Below are the code and all the weights of a small trained network. Each question names an input and a class and asks about switching units off, where a switched-off unit gives its printed mean instead of its output.

import numpy as np


def w(rows, s, z=0):
    codes = np.array(rows[::2]) - 128.0
    scale = np.full(codes.shape[1], s)
    scale[-1] = z or s
    return codes * scale


def f(y):
    return y / 2 * (1 + np.tanh(0.7978845608 * (y + 0.044715 * y**3)))


def log_softmax(a):
    a = a - a.max(-1, keepdims=True)
    return a - np.log(np.exp(a).sum(-1, keepdims=True))


def net(x, mask):
    res = np.array(x, float).reshape(1, 6) / 4 @ E
    y = f(res @ A[0][:, :-1].T + A[0][:, -1])
    res = res + np.where(mask, y, B[0][:, -1]) @ B[0][:, :-1]
    return log_softmax(res[-1] @ U[:, :-1].T + U[:, -1])


A, B = {}, {}
E = w([
[55,165,199,96,69,123,118,81,88,193,174,187],'x0',
[114,182,101,181,43,120,162,129,96,60,227,89],'x1',
[102,111,52,188,131,91,109,124,198,227,158,135],'x2',
[161,254,116,131,178,105,190,171,87,156,136,194],'x3',
[165,67,101,174,81,222,164,90,129,112,112,210],'x4',
[60,155,59,104,237,174,126,67,151,79,144,128],'x5',
],0.011)
A[0] = w([
[131,112,73,201,141,109,87,130,211,251,206,110,138],'N0',
[92,51,160,143,117,101,84,83,146,80,138,73,16],'N1',
[45,175,60,89,187,167,118,68,145,68,168,114,9],'N2',
[188,102,193,143,75,82,139,188,110,177,125,97,19],'N3',
[175,107,103,175,110,215,130,109,90,147,98,156,41],'N4',
[88,162,174,92,77,163,167,71,121,191,155,210,73],'N5',
[230,184,89,187,194,107,159,160,124,109,111,145,89],'N6',
[148,104,97,136,106,183,160,106,150,113,148,175,33],'N7',
[75,131,139,117,198,188,122,105,152,149,80,131,149],'N8',
[156,77,113,104,103,154,78,98,184,97,127,55,142],'N9',
[149,125,208,62,134,143,127,132,88,38,112,112,119],'N10',
[145,212,132,96,161,110,191,158,118,153,147,160,31],'N11',
[106,183,82,193,63,121,152,108,115,42,237,68,67],'N12',
[51,178,186,54,114,49,51,102,104,168,167,114,105],'N13',
[91,89,143,91,113,116,124,118,144,121,144,68,2],'N14',
[137,114,149,53,167,135,111,144,176,171,57,160,17],'N15',
[213,78,70,130,136,136,197,187,170,84,101,91,197],'N16',
[165,156,114,116,164,68,121,171,170,103,105,17,97],'N17',
],0.011,0.0042)
B[0] = w([
[197,227,111,56,189,190,114,92,74,62,158,47,237],'N0',
[58,175,101,185,15,151,161,110,50,197,112,121,193],'N1',
[198,89,145,100,64,33,246,169,190,147,211,80,209],'N2',
[157,160,184,78,33,47,231,185,206,135,205,78,200],'N3',
[14,220,6,174,155,115,158,254,161,77,168,218,178],'N4',
[125,58,178,164,123,192,140,53,192,97,102,110,202],'N5',
[72,115,121,154,119,181,125,36,142,221,144,71,210],'N6',
[55,180,88,175,141,127,110,190,165,68,196,154,167],'N7',
[165,136,193,134,83,86,127,152,163,127,130,104,186],'N8',
[112,158,118,194,117,172,119,83,116,234,136,86,207],'N9',
[191,237,124,102,207,185,139,116,46,85,128,52,213],'N10',
[60,148,39,193,61,129,118,97,29,237,126,65,197],'N11',
[122,115,179,55,152,106,13,167,195,145,5,99,253],'N12',
[77,86,160,195,183,183,104,132,189,61,179,197,214],'N13',
[50,187,62,133,82,137,137,101,94,172,122,79,159],'N14',
[85,149,118,66,82,57,29,164,166,108,13,94,192],'N15',
[161,56,207,164,136,132,135,62,178,97,121,121,222],'N16',
[47,92,107,203,173,185,128,185,205,22,182,221,205],'N17',
],0.0099,0.018)
U = w([
[68,148,100,165,102,149,148,86,69,243,135,109,121],'0',
[57,143,97,167,176,152,148,203,152,55,174,194,68],'1',
[129,68,148,161,139,202,165,74,166,78,124,149,203],'2',
[195,142,148,75,81,23,239,185,150,156,187,108,2],'3',
[122,142,130,56,147,75,53,192,148,157,3,111,80],'4',
[207,221,104,64,201,185,167,113,39,66,136,85,57],'5',
[198,95,171,154,162,179,130,120,119,138,146,137,255],'6',
],0.015,0.0072)

Each question gives the input, the list of numbers given to net, and the class t.
The units are the neurons (one row each of A and B). Each row of codes is followed by its name. A weight is (code - 128) times the scale printed after its matrix; where a second scale follows, it is the last column's (A, B and U).
mask holds one flag per neuron, in row order. A switched-off neuron (its flag False) gives its mean, the last column of its row in B, instead of its output. The means were averaged over made-up inputs and are rounded, as every weight is.
A unit's drop is (log p(t) with every unit on - log p(t) with that unit switched off) / (log p(t) with every unit on - log p(t) with every unit switched off).
The circuit of an input: a set's keep is (log p(t) with only the set's units on - log p(t) with every unit switched off) / (log p(t) with every unit on - log p(t) with every unit switched off). Starting from the 12 units with the biggest drops (on a tie, the unit counted first), units are removed one at a time, each time the one whose removal leaves the highest keep (on an exact tie, the one counted first), for as long as the keep stays at least 0.8.
units of the circuit, in order: the units of the circuit, biggest drop first
most important unit: the unit with the biggest drop
top k neurons: the k neurons with the biggest drops, biggest first
drop of u: that unit's drop, to one decimal
input [1,-6,-8,0,5,-4], class 5: most important unit	N10
input [1,-7,-5,-6,4,3], class 4: top 3 neurons	N15; N11; N6
input [5,-6,3,-3,3,-4], class 4: top 4 neurons	N15; N17; N16; N2
input [3,-8,5,-8,-8,1], class 0: top 4 neurons	N1; N12; N9; N14
input [0,4,-1,7,-8,-7], class 1: top 4 neurons	N17; N13; N2; N9
input [8,-1,5,-4,-7,-4], class 2: units of the circuit, in order	N13; N5
input [2,-2,-8,-5,7,8], class 3: top 2 neurons	N2; N0
input [0,6,0,7,-8,4], class 1: top 2 neurons	N17; N13
input [-7,-3,1,6,-1,2], class 2: top 2 neurons	N17; N16
input [-8,1,2,6,2,-7], class 2: top 2 neurons	N16; N6
input [-5,8,6,-2,-7,-7], class 4: top 3 neurons	N12; N2; N4
input [-7,5,2,-2,-4,8], class 3: top 3 neurons	N2; N13; N5
input [-5,-7,-1,-7,2,7], class 0: top 2 neurons	N9; N12
input [-5,-4,3,0,8,-3], class 1: units of the circuit, in order	N4
input [-8,-8,-5,2,-3,0], class 2: drop of N5	0.0
input [2,-6,-5,4,3,-2], class 4: drop of N0	3.2
input [-2,-7,-3,3,3,7], class 3: drop of N2	0.9
